Each row is followed by its class.
-170 -20 -63 -209 272 207 -189 -206 -127 -172 104 -87 175 -371 293 109 37 -336 -204 -199 82 123 -353 210 -301 -163 -80 53 -36 31 294 2 111 -415 190 -193 -293 -332 370 272 -304 -470 -15 | Q_425
36 10 -36 80 38 170 -60 -241 -29 37 37 -22 140 -150 -118 104 -8 -110 112 -105 -248 -1 -38 7 -86 35 27 105 -48 -84 -100 109 -23 112 36 22 -42 22 19 -23 -105 -175 112 | Q_478
20 -2 -78 -26 -116 196 -101 -330 -46 -83 39 42 119 -162 -134 24 29 45 130 -138 -165 -71 14 101 -124 -46 27 126 -68 -109 6 -17 -108 58 -29 -12 -88 5 22 -28 -54 -224 -5 | Q_476
-36 -49 -97 38 81 -6 10 50 -120 63 -194 -48 -5 -130 -32 -10 -158 -29 114 70 71 92 153 26 -60 -5 68 -125 230 -77 114 31 125 -113 42 -47 26 40 -102 -38 -116 -89 19 | Q_835
-208 -59 -209 -175 -198 218 16 -221 -38 -53 -229 -26 41 -56 -236 -65 -107 87 99 -14 107 -1 177 -84 -69 -110 -28 -97 34 -69 -98 3 -28 -210 -34 113 -194 37 -118 -7 44 -7 12 | Q_835
-126 -54 -63 -79 -106 31 -84 -118 -38 -101 -107 77 -17 -96 -97 -38 -83 15 129 -58 204 14 175 47 65 -181 -2 -38 26 -76 90 3 -35 -254 -24 53 -53 62 -85 59 -45 40 101 | Q_235
-24 36 -69 -114 -32 -134 53 62 -10 11 -63 97 -14 -120 -22 -36 -102 -1 46 4 166 189 205 16 -64 -11 16 -17 198 49 124 22 9 73 94 49 51 59 -151 76 -7 -3 -15 | Q_508
-270 -294 -235 409 -36 -195 -5 -31 -83 84 -225 202 -11 -174 139 -95 -467 -36 383 286 77 -98 82 -42 29 -190 -220 -159 185 134 267 64 -299 -795 -219 158 206 -255 -54 -174 96 168 266 | Q_425
-17 57 -374 241 -105 48 -104 32 -159 189 85 469 -33 -39 116 287 -222 148 74 103 -545 -113 73 -97 107 13 -119 -90 -208 344 157 133 -84 -247 -270 35 209 -339 -105 -145 137 433 217 | Q_575
10 -11 -84 39 136 -17 21 53 -119 50 -135 93 -103 -54 -97 68 -179 -94 -52 7 46 165 37 7 30 -17 66 -73 147 12 217 67 88 -110 46 55 81 45 -127 95 -42 40 64 | Q_235
455 -60 183 -60 358 -152 -152 -64 -178 -99 255 79 -74 -17 256 273 50 18 -242 -373 -33 32 -316 484 199 -92 -135 460 -181 -198 202 -150 -195 -38 179 162 -71 -6 15 131 -209 -309 246 | Q_235
15 -54 -8 17 -84 159 22 -278 9 -5 20 -103 58 -79 -114 27 0 56 73 -73 -187 -63 -58 31 32 -44 27 111 -82 -101 -26 -36 -58 129 -109 -71 23 6 53 -137 -69 -209 -18 | Q_478
83 -244 328 27 -73 251 -150 50 76 -104 -36 -394 151 -466 -128 -102 139 365 113 98 -158 -54 -432 408 493 -374 174 157 182 -170 48 197 -355 106 211 107 -25 -308 191 -273 -151 -343 180 | Q_575
101 -271 -251 344 -27 -21 17 33 -95 279 -24 222 132 -349 291 171 -18 8 -105 -195 -652 191 -50 -177 -162 344 38 130 168 44 -147 179 -32 -62 -33 -122 267 424 -285 -218 99 16 418 | Q_425
-564 -36 306 -151 -341 -116 -145 312 -50 -249 -59 173 31 245 9 -255 -8 -54 198 132 158 -88 171 31 -231 -378 -129 112 225 88 40 177 -333 -436 9 -199 41 -195 -22 -109 256 -258 -262 | Q_396
102 -35 -189 -39 115 -100 -7 2 -39 85 -108 -16 -29 -153 10 53 -78 -15 -121 -64 -95 209 6 -38 -42 87 33 -132 106 -30 134 16 40 -89 126 66 83 -34 -117 106 -116 -152 74 | Q_476
416 11 -293 323 88 -466 164 42 -86 214 286 314 289 27 289 -32 52 36 -567 -47 230 146 337 -172 42 116 40 28 -233 -66 6 153 -52 -61 572 542 6 234 -257 174 364 349 407 | Q_575
-116 -108 -191 -58 -14 130 -89 -118 -121 -49 -170 -107 -38 -271 -122 -97 -62 89 107 46 -18 39 166 -85 -6 -107 26 -169 133 -132 -10 127 -56 -230 -55 108 -170 -56 -89 66 -30 -151 105 | Q_396
86 -103 -167 123 233 17 -316 20 55 74 -148 244 -88 86 113 259 -122 -396 -85 -101 -262 170 -427 188 -88 -296 -414 103 44 -112 315 -57 -268 -481 -107 64 390 2 -14 -21 -165 -228 139 | Q_425
-56 -191 -252 -12 175 423 -289 -443 -234 -31 -195 176 -174 -191 -156 -204 -286 -81 94 -52 224 -51 124 61 -373 -26 -24 -86 -164 -45 143 -92 143 -899 -128 217 -330 -98 -169 278 -64 117 304 | Q_81
209 -130 -657 -408 -331 50 -97 310 -121 374 -6 357 30 -143 2 276 -32 -145 -15 -265 -227 50 -116 120 41 -259 -149 -76 145 245 133 416 -376 -163 -273 184 384 11 -124 -10 201 291 335 | Q_425
-193 -226 -149 -90 -261 406 117 -144 -64 -317 76 332 -14 -191 -200 -27 -103 286 261 86 173 66 -29 102 -1 -91 -104 228 -95 13 -20 284 -150 13 -451 223 -284 -410 22 158 292 257 -151 | Q_508
-39 5 19 51 141 200 38 80 -43 -16 9 -181 242 103 -159 -12 31 -89 -13 203 -270 -165 75 48 -35 -264 -12 -23 -12 97 140 377 156 48 180 9 162 -207 155 -119 16 -14 -325 | Q_835
42 32 -99 63 -33 153 -18 -217 -77 -2 10 56 99 -107 -74 142 3 -24 91 -180 -275 -38 2 45 42 -5 9 68 -63 -51 -24 69 -101 120 -74 5 -33 15 8 -107 -30 -209 52 | Q_396
-318 -244 131 -4 -209 166 -217 -35 42 -146 -31 106 -307 -126 -216 -124 -50 72 59 111 -68 161 97 128 124 142 -66 -264 418 153 156 368 -405 -97 -232 226 457 -362 158 190 61 58 133 | Q_478
-234 -136 -43 -96 -151 205 -202 78 -207 -167 -295 326 -129 -288 51 81 -43 43 -248 -399 -66 287 -125 134 201 -285 -3 -104 -123 -28 320 200 -310 -713 -174 131 -66 -137 -54 6 54 -529 304 | Q_575
-159 -139 20 182 -7 106 -189 -52 -85 -185 -186 86 53 -169 165 114 67 17 -199 -12 13 133 -108 49 -119 -300 -118 -225 53 -269 99 24 -54 -420 22 82 -267 -89 -107 15 54 -511 185 | Q_508
-58 -112 -207 -183 74 185 -80 -158 -50 -59 -118 -95 -63 -67 -83 3 -121 -42 35 -4 89 29 89 44 -66 -173 25 19 -30 -113 -40 32 -1 -228 53 115 -59 2 -84 57 -85 -14 77 | Q_396
-41 -220 -150 143 359 -129 -415 -311 -400 -114 -151 282 -1 144 161 98 -30 -234 247 -156 -357 -204 -227 280 147 -443 -406 -36 343 32 314 -33 -242 -658 -141 32 81 -198 82 -57 -23 -260 256 | Q_396
-77 -99 -44 73 10 -76 -12 81 -45 43 -159 -23 -69 -49 -77 93 -182 33 -52 18 -43 88 130 33 36 41 -5 -99 147 -41 150 50 -30 -120 54 50 67 85 -111 38 -16 -68 44 | Q_478
191 -72 -162 -12 285 -400 -276 120 -247 155 91 0 45 -70 253 118 127 -195 12 -83 -34 -59 -155 199 257 -405 -89 -62 55 -220 244 222 69 -142 340 71 324 -492 130 218 -41 -126 -35 | Q_575
-123 -128 -189 -194 -237 265 -49 -194 -40 -15 -160 -61 -52 -194 -226 -62 -151 -69 122 3 166 -21 -68 13 -138 -334 32 58 59 -77 -73 15 -25 -288 -74 15 -82 102 -111 94 46 94 32 | Q_425
-115 17 47 -121 -22 268 -16 -191 -64 -111 -151 -76 -1 -163 -289 -110 -44 65 176 26 20 -43 164 50 -72 -175 -63 -74 165 -28 48 -43 -48 -260 -12 21 -217 159 -58 91 -17 -43 -134 | Q_508
51 -53 -170 391 309 241 -238 -306 26 -331 89 140 3 -322 -133 163 -178 -209 380 59 105 2 215 361 -283 -166 -3 81 116 -92 222 179 -310 -745 216 347 -160 390 44 167 18 -165 131 | Q_476
-46 -47 -14 -67 -174 74 -32 -275 -21 -45 -17 34 142 -241 -72 71 85 30 102 -114 -171 -59 111 -36 73 -80 -39 101 -52 -132 -54 70 15 164 -94 -46 7 -8 -6 -79 -168 -111 61 | Q_508
-4 26 -225 122 115 38 3 78 -92 43 -175 49 8 -124 -78 90 -126 -18 26 -1 -22 114 32 43 -79 102 95 -112 145 20 26 83 4 10 16 42 -1 51 -79 33 14 30 63 | Q_396
129 -193 294 126 198 96 -458 12 -10 141 210 321 -140 -307 235 -161 153 16 21 -24 -229 122 -339 75 -33 42 -343 30 126 -9 169 299 -176 -530 22 347 256 -223 147 405 97 89 350 | Q_835
-299 -39 -260 -79 72 -193 -98 -52 -282 89 -41 -169 383 542 -116 172 -18 -378 -26 -51 -3 23 -457 214 -56 114 182 144 213 -153 -99 -70 -234 -43 83 -88 -483 119 -251 -151 267 274 275 | Q_425
-4 -138 24 165 -180 47 489 -454 246 -39 61 -334 -14 -248 -478 -157 -142 262 -147 352 29 132 400 -314 -63 250 265 18 139 4 -411 113 218 525 276 166 238 -95 56 53 -64 169 17 | Q_575
-297 -81 12 -55 19 -558 -316 8 -189 -98 41 534 108 124 472 -281 -23 -183 87 146 196 -41 337 -302 -107 -18 -182 -39 244 17 400 15 -101 -511 -116 -47 211 -6 110 14 -124 33 321 | Q_320
12 -85 -96 -8 -103 198 -73 -303 -19 -60 -36 -68 57 -159 -89 72 74 9 35 -138 -270 -32 11 -33 -60 -32 -17 -19 -78 -168 -141 39 70 156 -108 11 -81 -73 25 30 -81 -233 -24 | Q_835
30 24 165 -26 127 342 64 -41 -153 9 195 -8 -117 -198 103 59 3 0 -173 -128 -190 -34 -143 199 82 180 64 -189 -242 122 297 31 -247 -495 -132 -101 -51 -683 228 71 -148 -218 -137 | Q_320
-37 225 -172 24 84 151 -222 -333 180 82 196 230 46 -348 83 -215 8 -107 42 115 244 224 93 3 -438 -150 -89 -144 3 199 347 41 179 -258 317 192 100 -220 60 293 108 -46 -62 | Q_320
89 183 -140 442 -575 260 -109 -11 250 -91 -156 142 19 -237 -169 172 205 395 -118 -176 -523 -39 -69 -40 -335 118 -124 -228 8 55 -545 -99 -513 140 -322 -226 160 57 -140 -305 18 -318 237 | Q_425
91 -234 -298 204 15 -25 -227 36 -25 19 -376 59 -107 -204 -218 205 -116 13 213 -65 -385 -188 -361 9 -4 -458 -131 -175 157 -176 134 104 -567 -815 -258 76 -34 47 84 -137 27 -472 376 | Q_476
-16 -95 -190 -56 47 -75 -29 -6 -101 86 -93 37 -41 -150 -42 60 -118 -56 73 -26 76 151 132 43 92 -22 60 -105 279 -73 142 105 49 18 149 98 88 7 -92 90 -42 2 62 | Q_575
-22 -30 -245 -49 65 15 31 36 -9 0 -138 51 -67 -61 -15 69 -172 -49 32 -7 122 168 -2 1 4 45 -35 -102 198 59 140 6 -3 -56 6 75 50 84 -174 53 -87 92 -35 | Q_235
72 54 16 105 -78 124 -54 -202 18 -29 46 61 69 -192 -140 129 12 -15 125 -117 -218 -93 29 15 -91 10 -33 51 -67 -69 -45 73 -84 41 -40 2 -42 -33 38 -7 -96 -229 42 | Q_81
-248 277 184 -615 -462 -113 -76 274 508 32 283 31 -84 151 74 -347 92 6 175 72 341 106 124 -213 -448 -220 40 43 132 309 -68 57 -234 355 193 -61 152 203 -169 167 240 188 -300 | Q_478
62 -38 -7 -108 -149 165 13 -247 20 49 38 -93 69 -166 -138 29 22 69 55 -117 -189 -118 -24 58 81 -78 23 38 -75 -80 -26 -46 -110 161 -64 4 -17 -66 20 -55 -141 -69 -18 | Q_575
-153 -140 -282 -239 22 110 -71 -143 -9 -14 -230 -168 -6 5 -150 32 -105 -68 120 -39 155 -14 -9 -15 -165 -134 26 -65 103 -192 -73 10 -20 -241 47 58 -92 190 -107 43 -18 -25 53 | Q_81
-148 43 -49 -77 -35 186 -106 -172 -14 -97 -100 -134 61 -63 -89 -111 -50 40 60 -17 78 25 79 -51 -97 -130 -6 -35 -75 -104 -138 84 -31 -161 66 107 -72 103 -89 43 -24 -37 87 | Q_396
-89 -9 228 64 36 -82 -306 25 -261 138 -118 76 -44 -391 -201 -170 49 279 -35 -112 -250 -345 -46 284 270 -469 -4 -364 48 305 828 333 -110 -191 -42 275 -377 -629 -124 201 224 -51 68 | Q_235
-167 -79 -256 -272 -322 -205 260 272 -150 154 -72 -110 383 -525 -6 -275 -78 59 466 304 803 -276 205 -9 217 -267 209 228 160 -82 178 90 -72 -200 117 -36 -677 -21 -115 -260 30 224 -210 | Q_320
-303 -321 93 422 325 -352 -183 190 -1 -318 -371 40 -185 -35 -14 69 -46 359 -20 58 -366 -33 77 -152 -141 -155 -53 -432 346 124 46 304 -18 -530 -136 125 -334 63 -171 188 224 -27 508 | Q_235
-93 13 -169 16 12 -7 -47 122 -68 8 -166 210 -46 -112 -30 105 -121 -95 -18 -2 5 246 91 -34 -58 35 -14 -38 165 9 48 124 33 -58 48 37 125 22 -66 107 -3 36 51 | Q_835
375 -153 -67 193 193 528 123 167 78 -59 245 -123 312 17 239 197 -281 313 -40 -140 -309 -58 278 133 -229 257 -301 -84 -374 -160 146 91 -20 -85 35 144 -331 88 60 51 -116 -167 -165 | Q_425
6 -67 -37 -39 -124 139 -7 -367 64 -28 6 -31 136 -135 -69 -39 57 62 139 -116 -170 -80 36 -28 -22 -59 21 6 -87 -108 -34 -43 -20 66 -104 40 -52 55 10 -63 -22 -141 -7 | Q_320
-5 -28 -111 -30 -112 204 -18 -306 -61 22 61 85 138 -171 -132 119 18 -13 100 -112 -262 47 46 72 -13 14 -31 69 -55 -91 -7 30 2 130 -58 -53 26 -217 49 -10 -45 -128 -19 | Q_508
-51 -152 -124 -57 381 118 -242 -148 102 -78 -122 -25 -168 117 37 -39 -25 -105 74 16 -308 51 -335 -142 -378 -257 -435 -188 338 28 71 11 -84 -408 2 159 44 136 -145 285 31 -89 -127 | Q_235
68 -53 -65 71 129 -102 -12 57 -121 0 -114 10 -48 -29 -53 92 -153 -84 -31 -25 -54 151 85 60 -57 40 27 0 174 -36 70 16 124 -13 120 12 -12 88 -139 104 -21 -79 19 | Q_508
5 17 -108 39 -18 -16 77 90 -43 52 -42 39 -27 -125 -41 61 -237 4 48 -10 61 91 171 66 -64 -19 -17 -52 149 66 168 41 -90 -91 77 20 18 30 -63 56 20 -19 8 | Q_425
-59 -48 -126 -60 -14 -89 74 157 -19 10 -154 10 -74 -58 -73 -13 -209 -68 -47 87 96 141 169 -75 -38 -12 95 -95 181 88 161 116 39 -10 26 -1 121 77 -100 47 -48 104 5 | Q_508
111 -58 -192 15 -25 226 5 -237 -10 -1 -47 -86 68 -258 -131 101 -68 -38 155 -134 -252 -79 -114 25 -82 -97 47 25 -15 -66 -28 34 -42 13 -105 -75 -36 -34 -12 -9 -161 -113 -29 | Q_425
10 -69 -30 -10 -71 159 -37 -265 -38 -28 -13 -17 87 -88 -120 74 12 48 117 -130 -283 -67 -42 102 98 -63 -22 99 -57 -88 41 29 -55 97 -141 -5 11 -76 -4 -112 -70 -187 -39 | Q_396
-208 -220 102 191 1 -77 -133 150 -160 -19 75 -9 -101 -70 -2 28 -269 165 84 67 -139 1 72 102 59 342 365 18 166 41 105 356 -369 191 -161 125 -167 -35 3 -32 164 214 628 | Q_396
32 -76 -226 74 36 -11 21 123 -18 58 -155 -1 -12 -119 -35 99 -93 39 -55 16 -140 157 -21 -6 116 -2 73 -86 145 18 103 117 28 38 28 3 46 -6 -166 -45 10 25 8 | Q_396
75 57 -222 -327 345 199 -141 69 -139 -80 -311 -135 185 418 27 42 -209 -101 -53 -142 -103 21 -247 104 177 -77 -29 -132 -133 -92 270 -35 -245 -174 -144 64 -39 -170 -241 -333 -558 -46 157 | Q_320
-25 1 -117 -148 -195 134 4 -316 33 -27 6 -30 125 -39 -96 7 15 34 143 -109 -152 -117 18 -36 58 -180 -11 92 -95 -50 -12 -39 -3 159 -128 -107 66 -49 29 -134 -108 -54 -53 | Q_425
-89 43 -92 -193 -121 233 -53 -177 -4 -131 -46 114 -33 -229 -41 100 -86 24 51 -75 73 146 11 -61 -86 -238 -76 -63 -38 -40 -115 11 -6 -312 22 49 -93 30 -88 244 -30 38 111 | Q_81
-80 -4 -332 -255 74 142 -122 -294 -63 -47 -182 -27 -22 35 -274 58 -107 -94 161 -141 3 54 -55 -12 5 -193 -67 -36 111 -72 75 12 -97 -290 48 62 -169 92 -96 77 -62 -16 90 | Q_476
-41 -15 570 366 341 186 -243 -60 -6 -265 -128 10 4 -74 234 32 250 -258 -296 198 10 -100 -61 100 -48 -49 7 -178 169 -44 -84 -176 236 -194 281 17 -154 49 83 -14 -349 -234 180 | Q_81
-100 -75 -231 -45 -106 152 -53 -345 -76 -113 -127 4 74 -95 -209 34 -70 -50 25 -86 -16 76 152 -126 -80 -106 -27 -120 48 -128 -106 85 38 -334 125 63 -128 16 -50 104 -38 -163 148 | Q_476
24 -5 2 28 -55 108 -67 -172 -61 -27 -27 62 95 -121 -81 120 -6 34 165 -143 -244 -63 35 87 62 -98 -19 73 9 -130 51 19 -136 166 -57 -8 -34 94 -9 -67 -19 -144 22 | Q_508
35 -156 -523 -139 -286 -6 -21 -662 -173 -85 -154 34 71 -128 -121 230 -24 -98 -42 -64 161 -66 -111 83 129 -388 235 167 -23 -306 -53 -274 327 -33 189 -227 204 -393 83 -165 -195 -431 -66 | Q_396
-82 -71 -399 -92 -86 239 -198 -82 31 -28 -247 10 -118 65 -235 28 -322 56 74 -18 -155 -58 -20 -75 -15 -290 -158 -431 -161 -5 240 -34 -443 -822 -357 102 -72 -179 5 88 -50 14 205 | Q_478
15 40 -133 67 15 -35 51 182 103 61 -152 115 -38 12 -15 61 -220 14 10 27 -10 202 169 -40 -123 47 -17 -126 137 112 75 59 29 82 100 70 203 85 -99 16 13 40 6 | Q_835
-38 -204 295 -8 19 43 -245 16 387 -106 -221 -100 -334 -478 -82 160 -21 97 -87 -31 -236 -2 -222 -92 282 -427 -53 -138 159 -22 166 54 -182 -292 165 11 -78 -95 148 203 -305 -158 351 | Q_425
-228 -235 158 62 -192 218 -298 -230 -48 -429 -24 25 245 -90 119 -65 108 81 230 -189 -46 -285 6 239 -367 -261 -5 -89 102 -161 -34 106 -238 -546 22 -111 -197 -47 36 -32 -21 -488 -40 | Q_320
72 17 -155 -75 68 48 75 84 -78 4 -148 -24 -57 -144 25 -20 -136 -38 -106 -49 78 115 43 -42 58 11 83 -130 110 50 163 45 14 -69 53 37 133 55 -91 76 -152 27 -80 | Q_425
-45 -304 -395 168 49 273 -49 -267 -332 -276 -123 110 90 -129 -124 84 -53 -124 46 37 -9 5 18 196 196 348 124 62 -14 -86 -168 182 -10 -348 -275 104 125 -438 15 -118 -368 172 88 | Q_575
-61 -75 -63 43 51 -52 21 127 -113 87 -146 27 -34 -111 24 30 -260 -13 -34 45 -3 113 89 -3 -61 86 76 -68 199 9 186 42 -36 -53 44 49 50 53 -93 24 -35 -14 137 | Q_425
10 90 -25 -166 67 220 124 -169 -24 159 88 -135 131 -76 -1 174 -222 -107 -16 47 19 -75 -149 138 -168 -114 -267 86 -221 56 97 -146 43 -120 77 58 -148 -147 -5 84 -165 98 -146 | Q_476
-177 -58 -118 -251 -42 97 -100 -50 45 2 -216 -155 -97 -97 -187 -76 -102 -40 185 1 50 -13 -59 -80 22 -344 -82 -82 117 -74 32 -28 -161 -386 -34 7 -181 75 -41 5 -82 -106 29 | Q_575
-419 -165 -410 -263 68 -91 -78 -84 -25 -27 -336 -147 45 147 310 -145 -57 -282 281 126 -19 -81 -341 -389 -147 -260 -243 -253 339 112 -80 -72 -77 -457 -411 -314 96 72 -29 -304 -262 63 59 | Q_835
-8 -39 -73 -38 -20 199 -60 -292 18 3 -14 -48 72 -188 -156 39 78 39 76 -118 -219 -86 20 11 -30 17 -5 -15 -6 -84 65 21 -47 79 -46 30 -133 -72 -66 -59 -150 -197 -32 | Q_235
35 19 -138 97 14 -23 -26 176 -58 41 -127 116 -53 -68 -30 140 -158 -34 -125 -48 -60 167 79 49 -56 19 -36 -115 108 62 121 39 -59 -111 -4 15 69 186 -136 108 19 39 65 | Q_478
